Below are the code and all the weights of a small trained network. Each question names an input and a target symbol and asks about switching units off, where a switched-off unit gives its printed mean instead of its output.

import numpy as np


def w(rows, s, z=0):
    codes = np.array(rows[::2]) - 128.0
    scale = np.full(codes.shape[1], s)
    scale[-1] = z or s
    return codes * scale


def f(y):
    return y / 2 * (1 + np.tanh(0.7978845608 * (y + 0.044715 * y**3)))


def softmax(a):
    e = np.exp(a - a.max(-1, keepdims=True))
    return e / e.sum(-1, keepdims=True)


def log_softmax(a):
    a = a - a.max(-1, keepdims=True)
    return a - np.log(np.exp(a).sum(-1, keepdims=True))


def net(x, mask):
    ids = ['ΓΣηξτφψ'.index(c) for c in x.split()]
    T = len(ids)
    res = E[ids] + P[:T]
    u = 0
    for l in range(2):
        r = res
        for j in range(3):
            rows = slice(4 * j, 4 * j + 4)
            q, k, v = (r @ M[l][rows].T for M in (Q, K, V))
            z = softmax(np.where(np.tri(T) > 0, q @ k.T / 4**0.5, -1e9)) @ v
            o = O[l][rows]
            res = res + np.where(mask[u + j], z, o[:, -1]) @ o[:, :-1]
        u += 3
        y = f(res @ A[l][:, :-1].T + A[l][:, -1])
        res = res + np.where(mask[u : u + 4], y, B[l][:, -1]) @ B[l][:, :-1]
        u += 4
    return log_softmax(res[-1] @ U[:, :-1].T + U[:, -1])


Q, K, V, O, A, B = {}, {}, {}, {}, {}, {}
E = w([
[117,56,119],'Γ',
[112,104,144],'Σ',
[248,147,193],'η',
[166,117,88],'ξ',
[76,71,28],'τ',
[171,208,124],'φ',
[139,55,159],'ψ',
],0.011)
P = w([
[111,215,231],'0',
[255,72,96],'1',
[224,83,118],'2',
[174,111,150],'3',
[223,74,83],'4',
[127,133,170],'5',
[218,36,3],'6',
[187,61,47],'7',
],0.0023)
Q[0] = w([
[128,114,145],'0.h1',
[168,136,108],'0.h1',
[187,212,8],'0.h1',
[143,145,103],'0.h1',
[52,139,64],'0.h2',
[77,88,119],'0.h2',
[126,137,125],'0.h2',
[15,84,75],'0.h2',
[146,133,154],'0.h3',
[182,127,94],'0.h3',
[84,123,197],'0.h3',
[144,127,140],'0.h3',
],0.014)
K[0] = w([
[143,121,133],'0.h1',
[124,182,114],'0.h1',
[46,248,89],'0.h1',
[111,154,120],'0.h1',
[54,98,59],'0.h2',
[128,91,124],'0.h2',
[124,125,108],'0.h2',
[81,61,79],'0.h2',
[109,143,138],'0.h3',
[169,140,129],'0.h3',
[54,141,168],'0.h3',
[129,148,142],'0.h3',
],0.016)
V[0] = w([
[83,179,55],'0.h1',
[255,103,94],'0.h1',
[42,123,175],'0.h1',
[55,96,239],'0.h1',
[184,119,107],'0.h2',
[13,171,252],'0.h2',
[125,117,93],'0.h2',
[65,157,218],'0.h2',
[217,106,34],'0.h3',
[121,124,151],'0.h3',
[196,73,142],'0.h3',
[24,180,189],'0.h3',
],0.0064)
O[0] = w([
[134,185,100,110],'0.h1',
[67,125,224,229],'0.h1',
[179,111,75,55],'0.h1',
[182,70,69,51],'0.h1',
[132,146,171,181],'0.h2',
[205,75,2,3],'0.h2',
[91,133,138,132],'0.h2',
[193,98,52,55],'0.h2',
[88,161,205,229],'0.h3',
[129,125,113,117],'0.h3',
[81,163,145,191],'0.h3',
[185,80,63,17],'0.h3',
],0.0082,0.0034)
A[0] = w([
[78,75,174,2],'0.n1',
[175,150,67,15],'0.n2',
[208,202,140,17],'0.n3',
[1,204,16,66],'0.n4',
],0.0099,0.00095)
B[0] = w([
[162,54,101,252],'0.n1',
[248,126,64,105],'0.n2',
[187,184,215,154],'0.n3',
[248,112,248,152],'0.n4',
],0.011,0.0042)
Q[1] = w([
[198,185,159],'1.h1',
[106,63,92],'1.h1',
[196,64,94],'1.h1',
[130,175,152],'1.h1',
[41,155,125],'1.h2',
[58,96,252],'1.h2',
[77,98,188],'1.h2',
[150,134,57],'1.h2',
[100,78,167],'1.h3',
[143,192,67],'1.h3',
[180,100,175],'1.h3',
[218,145,147],'1.h3',
],0.013)
K[1] = w([
[76,215,168],'1.h1',
[137,49,143],'1.h1',
[69,84,219],'1.h1',
[116,179,129],'1.h1',
[149,191,62],'1.h2',
[250,126,72],'1.h2',
[223,135,96],'1.h2',
[99,141,153],'1.h2',
[102,101,172],'1.h3',
[162,169,61],'1.h3',
[163,63,102],'1.h3',
[180,88,80],'1.h3',
],0.013)
V[1] = w([
[57,81,118],'1.h1',
[97,123,181],'1.h1',
[61,93,122],'1.h1',
[73,101,154],'1.h1',
[243,57,66],'1.h2',
[40,39,209],'1.h2',
[175,189,153],'1.h2',
[136,118,121],'1.h2',
[39,223,196],'1.h3',
[254,178,46],'1.h3',
[146,111,115],'1.h3',
[146,182,120],'1.h3',
],0.0064)
O[1] = w([
[196,82,131,112],'1.h1',
[134,151,73,182],'1.h1',
[179,102,121,119],'1.h1',
[166,119,95,152],'1.h1',
[70,89,215,97],'1.h2',
[254,127,106,156],'1.h2',
[90,182,130,164],'1.h2',
[127,122,134,123],'1.h2',
[170,165,54,222],'1.h3',
[26,163,222,2],'1.h3',
[122,121,142,110],'1.h3',
[103,161,133,112],'1.h3',
],0.0082)
A[1] = w([
[177,208,207,39],'1.n1',
[57,2,4,127],'1.n2',
[6,113,151,253],'1.n3',
[201,82,186,98],'1.n4',
],0.0092,0.0025)
B[1] = w([
[63,139,170,228],'1.n1',
[6,127,166,187],'1.n2',
[171,95,47,254],'1.n3',
[167,144,154,206],'1.n4',
],0.015,0.0068)
U = w([
[67,41,93,91],'Γ',
[40,176,127,33],'Σ',
[142,134,67,251],'η',
[110,50,162,39],'ξ',
[91,110,67,230],'τ',
[2,153,62,71],'φ',
[65,86,171,46],'ψ',
],0.0062,0.0034)

Each question gives the input, a string of symbols that net reads in full, and the target symbol t.
The units are the heads (4 rows each of Q, K, V and O) and the neurons (one row each of A and B). Each row of codes is followed by its name. A weight is (code - 128) times the scale printed after its matrix; where a second scale follows, it is the last column's (O, A, B and U).
mask holds one flag per unit, layer by layer, with each layer's heads first. A switched-off unit (its flag False) gives its mean, the last column of its rows in O or B, instead of its output. The means were averaged over made-up inputs and are rounded, as every weight is.
A unit's drop is (log p(t) with every unit on - log p(t) with that unit switched off) / (log p(t) with every unit on - log p(t) with every unit switched off).
unit that matters most: the unit with the biggest drop
top k neurons: the k neurons with the biggest drops, biggest first
k most important neurons of layer l: the k neurons of layer l with the biggest drops, biggest first
which heads matter: for each layer, one digit per head in row order, 1 if its drop is at least 0.15 and else 0, layers parted by /
drop of u: that unit's drop, to one decimal
input ξ η ξ Σ τ, target η: which heads matter : 000 / 011
input φ ξ ξ ξ Σ Σ, target φ: top 2 neurons : [1.n2, 0.n3]
input Σ ξ ξ, target Γ: which heads matter : 111 / 010
input Γ φ τ, target ξ: most important neuron of layer 1 : [1.n3]
input φ ψ φ ξ τ ψ, target φ: 3 most important neurons of layer 0 : [0.n4, 0.n3, 0.n2]
input τ ξ ξ Γ η φ, target Σ: 2 most important neurons of layer 1 : [1.n1, 1.n3]
input Σ Σ φ φ, target φ: which heads matter : 111 / 101
input ψ ξ ξ ξ η, target ψ: top 2 neurons : [1.n1, 0.n3]
input τ ψ Σ η ξ η η τ, target ξ: 2 most important neurons of layer 0 : [0.n4, 0.n1]
input φ Γ η, target Σ: top 3 neurons : [0.n3, 1.n1, 0.n1]
input Σ φ φ φ ξ ξ ξ ψ, target Γ: top 2 neurons : [1.n3, 0.n2]
input φ ξ Γ, target φ: top 3 neurons : [1.n2, 0.n4, 0.n3]
input Σ ξ φ, target φ: top 2 neurons : [1.n3, 1.n1]
input φ η Σ, target φ: top neuron : [1.n2]
input Σ φ η ψ, target Γ: top 2 neurons : [0.n2, 1.n3]
input φ ξ φ τ ξ ψ, target φ: 3 most important neurons of layer 0 : [0.n4, 0.n3, 0.n1]
input Σ φ ξ Σ, target Γ: 2 most important neurons of layer 0 : [0.n2, 0.n3]
input Σ Σ ξ Γ, target Γ: top 2 neurons : [1.n3, 0.n2]
input φ φ Γ, target φ: 2 most important neurons of layer 1 : [1.n2, 1.n4]
input ψ ξ η Σ ψ η Γ η, target ψ: unit that matters most : 0.h2
input Σ Γ ξ, target Γ: 2 most important neurons of layer 1 : [1.n3, 1.n4]
input τ η η ξ φ ξ Σ φ, target Σ: drop of 0.n3 : 0.2
input Σ τ η φ Σ, target Γ: drop of 1.h1 : 0.1
input φ Σ φ ξ φ φ η, target Σ: drop of 0.h2 : 0.0
